Here is a tiny trained network, its code and every weight. The questions are about switching its units off for an input and a class, where a switched-off unit gives its printed mean instead of its output.

import numpy as np


def w(rows, s, z=0):
    codes = np.array(rows[::2]) - 128.0
    scale = np.full(codes.shape[1], s)
    scale[-1] = z or s
    return codes * scale


def norm(h):
    return h / np.sqrt((h * h).mean(-1, keepdims=True) + 1e-5)


def f(y):
    return np.maximum(y, 0)


def log_softmax(a):
    a = a - a.max(-1, keepdims=True)
    return a - np.log(np.exp(a).sum(-1, keepdims=True))


def net(x, mask):
    res = np.array(x, float).reshape(1, 5) / 4 @ E
    u = 0
    for l in range(3):
        y = f(norm(res) @ A[l][:, :-1].T + A[l][:, -1])
        res = res + np.where(mask[u : u + 8], y, B[l][:, -1]) @ B[l][:, :-1]
        u += 8
    return log_softmax(norm(res)[-1] @ U[:, :-1].T + U[:, -1])


A, B = {}, {}
E = w([
[26,100,155,200,209,213,106,157],'x0',
[43,236,149,149,102,144,32,123],'x1',
[58,149,79,150,2,84,178,147],'x2',
[141,63,160,179,56,140,221,36],'x3',
[172,144,104,223,130,137,28,166],'x4',
],0.0075)
A[0] = w([
[182,72,203,99,125,111,188,1,179],'0.n1',
[128,188,120,109,133,49,119,104,102],'0.n2',
[148,83,142,117,192,113,112,153,81],'0.n3',
[77,104,173,74,149,98,154,138,97],'0.n4',
[79,96,141,99,167,140,202,132,17],'0.n5',
[149,46,127,43,70,108,203,95,60],'0.n6',
[65,187,130,198,154,74,92,232,34],'0.n7',
[171,71,142,120,145,88,179,237,3],'0.n8',
],0.0075,0.0039)
B[0] = w([
[165,21,162,152,2,60,151,64,255],'0.n1',
[106,123,145,81,239,128,98,68,169],'0.n2',
[109,129,126,102,136,118,160,193,170],'0.n3',
[131,148,101,100,39,156,69,174,162],'0.n4',
[109,134,156,67,63,151,140,124,158],'0.n5',
[127,74,111,83,51,193,162,85,217],'0.n6',
[150,127,202,119,157,115,186,41,202],'0.n7',
[92,141,103,160,204,121,184,102,160],'0.n8',
],0.0091,0.0066)
A[1] = w([
[142,254,135,78,103,136,84,125,123],'1.n1',
[145,181,175,13,150,122,68,115,132],'1.n2',
[105,175,135,206,110,138,104,132,3],'1.n3',
[141,122,160,119,147,194,163,187,191],'1.n4',
[178,134,91,138,160,182,125,170,126],'1.n5',
[118,57,106,155,114,55,134,187,52],'1.n6',
[205,87,50,108,127,98,142,132,52],'1.n7',
[115,160,37,168,108,181,113,151,19],'1.n8',
],0.011,0.0031)
B[1] = w([
[69,40,71,84,154,87,76,215,227],'1.n1',
[119,169,46,105,103,82,103,145,253],'1.n2',
[194,153,243,143,49,114,166,107,175],'1.n3',
[123,72,87,43,144,50,31,168,185],'1.n4',
[67,123,36,118,157,117,84,96,165],'1.n5',
[154,189,88,101,171,157,167,142,173],'1.n6',
[96,180,137,255,132,129,216,87,208],'1.n7',
[119,192,185,129,154,104,136,144,135],'1.n8',
],0.0078,0.0064)
A[2] = w([
[82,38,146,153,212,164,166,183,139],'2.n1',
[91,176,231,167,151,152,73,118,78],'2.n2',
[145,198,159,53,173,212,87,18,83],'2.n3',
[145,105,182,166,229,44,209,131,88],'2.n4',
[78,119,127,72,16,78,174,193,195],'2.n5',
[74,150,47,59,112,161,45,160,202],'2.n6',
[115,93,230,118,183,172,24,104,254],'2.n7',
[75,146,255,203,90,185,40,104,107],'2.n8',
],0.008,0.0035)
B[2] = w([
[121,137,139,121,68,165,82,176,172],'2.n1',
[135,59,128,105,108,136,128,79,172],'2.n2',
[119,88,30,157,144,120,71,95,142],'2.n3',
[152,164,111,2,115,198,131,167,167],'2.n4',
[68,169,154,172,202,85,27,100,254],'2.n5',
[69,129,130,134,136,136,53,167,245],'2.n6',
[105,107,128,140,60,80,128,135,214],'2.n7',
[163,75,106,85,93,103,172,15,200],'2.n8',
],0.011,0.0079)
U = w([
[195,236,169,159,167,135,140,86,2],'0',
[52,139,81,119,171,107,17,180,222],'1',
[177,100,158,114,142,208,146,192,18],'2',
[122,74,153,129,57,112,162,8,219],'3',
[153,174,78,108,165,190,211,173,52],'4',
],0.013,0.0038)

Each question gives the input, the list of numbers given to net, and the class t.
The units are the neurons (one row each of A and B). Each row of codes is followed by its name. A weight is (code - 128) times the scale printed after its matrix; where a second scale follows, it is the last column's (A, B and U).
mask holds one flag per neuron, layer by layer. A switched-off neuron (its flag False) gives its mean, the last column of its row in B, instead of its output. The means were averaged over made-up inputs and are rounded, as every weight is.
A unit's drop is (log p(t) with every unit on - log p(t) with that unit switched off) / (log p(t) with every unit on - log p(t) with every unit switched off).
The circuit of an input: a set's keep is (log p(t) with only the set's units on - log p(t) with every unit switched off) / (log p(t) with every unit on - log p(t) with every unit switched off). Starting from the 12 units with the biggest drops (on a tie, the unit counted first), units are removed one at a time, each time the one whose removal leaves the highest keep (on an exact tie, the one counted first), for as long as the keep stays at least 0.8.
circuit, biggest first: the units of the circuit, biggest drop first
k most important neurons: the k neurons with the biggest drops, biggest first
top k neurons in layer l: the k neurons of layer l with the biggest drops, biggest first
drop of u: that unit's drop, to one decimal
input [2,-1,-4,-1,-5], class 1: 2 most important neurons : [2.n5; 0.n4]
input [2,-6,5,-5,-8], class 1: circuit, biggest first : [2.n5]
input [3,8,-3,-2,5], class 3: 2 most important neurons : [1.n3; 2.n8]
input [7,-4,8,3,-2], class 1: circuit, biggest first : [2.n5; 2.n8]
input [-5,3,0,-2,-8], class 1: top 3 neurons in layer 0 : [0.n4; 0.n7; 0.n2]
input [7,-5,6,-6,4], class 2: 3 most important neurons : [0.n7; 2.n4; 2.n5]
input [2,4,7,-6,8], class 3: 3 most important neurons : [1.n3; 0.n7; 2.n8]
input [-3,-3,-3,0,7], class 0: 3 most important neurons : [1.n7; 1.n1; 2.n6]
input [-3,-4,1,-5,2], class 4: top 2 neurons in layer 1 : [1.n7; 1.n1]
input [-8,0,7,-2,-2], class 1: top 3 neurons in layer 0 : [0.n1; 0.n7; 0.n2]
input [-4,-7,8,-8,-6], class 1: top 3 neurons in layer 0 : [0.n1; 0.n7; 0.n4]
input [7,2,2,-8,7], class 3: top 2 neurons in layer 1 : [1.n3; 1.n6]
input [-2,-4,-4,-2,-1], class 4: top 2 neurons in layer 1 : [1.n6; 1.n7]
input [6,-4,7,-7,3], class 2: top 2 neurons in layer 2 : [2.n4; 2.n5]
input [-8,-6,6,-3,7], class 4: top 2 neurons in layer 1 : [1.n7; 1.n6]
input [7,0,-4,2,8], class 3: top 2 neurons in layer 1 : [1.n3; 1.n1]
input [7,4,1,-5,6], class 3: drop of 1.n3 : 0.1
